Below is a small trained network, with its code and all its weights. Each question gives an input and a class and asks what happens when units are switched off, that is, made to give their printed mean instead of their output.

import numpy as np


def w(rows, s, z=0):
    codes = np.array(rows[::2]) - 128.0
    scale = np.full(codes.shape[1], s)
    scale[-1] = z or s
    return codes * scale


def norm(h):
    return h / np.sqrt((h * h).mean(-1, keepdims=True) + 1e-5)


def f(y):
    return y / 2 * (1 + np.tanh(0.7978845608 * (y + 0.044715 * y**3)))


def log_softmax(a):
    a = a - a.max(-1, keepdims=True)
    return a - np.log(np.exp(a).sum(-1, keepdims=True))


def net(x, mask):
    res = np.array(x, float).reshape(1, 2) / 4 @ E
    u = 0
    for l in range(2):
        y = f(norm(res) @ A[l][:, :-1].T + A[l][:, -1])
        res = res + np.where(mask[u : u + 16], y, B[l][:, -1]) @ B[l][:, :-1]
        u += 16
    return log_softmax(norm(res)[-1] @ U[:, :-1].T + U[:, -1])


A, B = {}, {}
E = w([
[130,184,176,225,249],'x0',
[181,2,114,147,173],'x1',
],0.0013)
A[0] = w([
[139,145,125,100,142,73],'0.n1',
[137,80,98,124,51,194],'0.n2',
[122,213,162,103,95,125],'0.n3',
[150,149,57,141,135,102],'0.n4',
[140,4,142,108,187,158],'0.n5',
[158,146,148,139,104,124],'0.n6',
[140,92,197,101,156,160],'0.n7',
[133,106,86,120,48,171],'0.n8',
[156,135,126,195,149,181],'0.n9',
[110,66,71,119,74,120],'0.n10',
[184,170,137,126,143,238],'0.n11',
[181,156,106,114,138,188],'0.n12',
[63,224,119,114,122,61],'0.n13',
[191,160,151,81,135,1],'0.n14',
[91,144,207,209,208,207],'0.n15',
[140,57,126,136,157,254],'0.n16',
],0.0027,0.00088)
B[0] = w([
[116,105,156,112,155,108],'0.n1',
[145,228,47,157,129,218],'0.n2',
[28,137,180,9,215,175],'0.n3',
[114,119,132,129,136,118],'0.n4',
[18,163,136,115,118,228],'0.n5',
[97,115,124,116,143,127],'0.n6',
[88,160,112,101,100,147],'0.n7',
[161,195,130,155,98,204],'0.n8',
[132,147,87,126,38,165],'0.n9',
[200,212,159,134,138,189],'0.n10',
[96,193,104,70,61,177],'0.n11',
[75,175,119,76,137,153],'0.n12',
[80,89,228,2,177,168],'0.n13',
[92,62,149,167,138,83],'0.n14',
[206,189,47,99,18,252],'0.n15',
[53,205,90,97,116,215],'0.n16',
],0.0014,0.0011)
A[1] = w([
[171,104,214,38,191,203],'1.n1',
[119,91,124,130,152,125],'1.n2',
[120,190,178,109,103,132],'1.n3',
[217,106,134,165,112,154],'1.n4',
[143,162,197,203,206,87],'1.n5',
[90,141,169,201,198,101],'1.n6',
[111,172,95,140,113,157],'1.n7',
[107,174,93,118,122,145],'1.n8',
[126,144,97,129,134,112],'1.n9',
[174,4,108,141,179,155],'1.n10',
[164,161,186,190,193,32],'1.n11',
[112,61,147,40,72,73],'1.n12',
[163,47,132,133,170,87],'1.n13',
[88,109,128,132,123,106],'1.n14',
[116,70,143,79,87,2],'1.n15',
[110,99,137,95,102,15],'1.n16',
],0.0037,0.00066)
B[1] = w([
[116,90,84,205,108,128],'1.n1',
[115,135,172,105,78,93],'1.n2',
[78,66,143,139,149,254],'1.n3',
[87,121,144,153,143,150],'1.n4',
[182,139,60,80,42,194],'1.n5',
[158,102,85,94,58,155],'1.n6',
[117,63,116,138,151,234],'1.n7',
[122,79,138,172,138,241],'1.n8',
[135,101,145,151,113,161],'1.n9',
[6,206,230,72,147,188],'1.n10',
[203,142,93,83,54,151],'1.n11',
[197,178,103,180,105,251],'1.n12',
[71,178,129,105,117,90],'1.n13',
[145,132,140,115,126,108],'1.n14',
[180,193,102,130,129,135],'1.n15',
[177,138,99,117,137,114],'1.n16',
],0.0025,0.00087)
U = w([
[243,191,34,101,36,197],'0',
[1,189,194,61,142,190],'1',
[119,25,90,232,205,161],'2',
[208,108,228,132,167,3],'3',
[209,109,182,104,198,4],'4',
],0.0082,0.0053)

Each question gives the input, the list of numbers given to net, and the class t.
The units are the neurons (one row each of A and B). Each row of codes is followed by its name. A weight is (code - 128) times the scale printed after its matrix; where a second scale follows, it is the last column's (A, B and U).
mask holds one flag per neuron, layer by layer. A switched-off neuron (its flag False) gives its mean, the last column of its row in B, instead of its output. The means were averaged over made-up inputs and are rounded, as every weight is.
A unit's drop is (log p(t) with every unit on - log p(t) with that unit switched off) / (log p(t) with every unit on - log p(t) with every unit switched off).
The circuit of an input: a set's keep is (log p(t) with only the set's units on - log p(t) with every unit switched off) / (log p(t) with every unit on - log p(t) with every unit switched off). Starting from the 12 units with the biggest drops (on a tie, the unit counted first), units are removed one at a time, each time the one whose removal leaves the highest keep (on an exact tie, the one counted first), for as long as the keep stays at least 0.8.
circuit, biggest first: the units of the circuit, biggest drop first
k most important neurons: the k neurons with the biggest drops, biggest first
top k neurons in layer l: the k neurons of layer l with the biggest drops, biggest first
drop when u is switched off: that unit's drop, to one decimal
input [7,-6], class 0: top 2 neurons in layer 0 -> 0.n5, 0.n16
input [2,0], class 2: most important neuron -> 0.n15
input [7,8], class 1: 2 most important neurons -> 1.n10, 1.n13
input [5,-4], class 0: circuit, biggest first -> 1.n5, 1.n10
input [5,-5], class 0: top 2 neurons in layer 0 -> 0.n5, 0.n16
input [-3,3], class 2: top 3 neurons in layer 1 -> 1.n5, 1.n11, 1.n6
input [-5,6], class 1: 3 most important neurons -> 1.n10, 0.n15, 1.n5
input [0,-3], class 2: 2 most important neurons -> 1.n1, 1.n10
input [-6,8], class 1: 4 most important neurons -> 1.n10, 0.n15, 1.n5, 1.n11
input [5,5], class 0: circuit, biggest first -> 1.n5, 1.n11
input [6,8], class 1: 2 most important neurons -> 1.n10, 1.n12
input [-3,0], class 2: top 2 neurons in layer 0 -> 0.n15, 0.n2
input [4,-1], class 0: 2 most important neurons -> 1.n5, 1.n11
input [1,-3], class 2: 3 most important neurons -> 1.n1, 1.n10, 0.n5
input [1,-2], class 2: most important neuron -> 1.n1
input [1,0], class 2: 2 most important neurons -> 1.n5, 1.n11
input [0,-2], class 2: 2 most important neurons -> 1.n1, 1.n10
input [8,-8], class 0: top 3 neurons in layer 0 -> 0.n5, 0.n16, 0.n15
input [-2,6], class 1: drop when 1.n10 is switched off -> 0.5
input [6,3], class 0: drop when 1.n1 is switched off -> 0.0
input [-2,-1], class 2: drop when 1.n10 is switched off -> 0.1
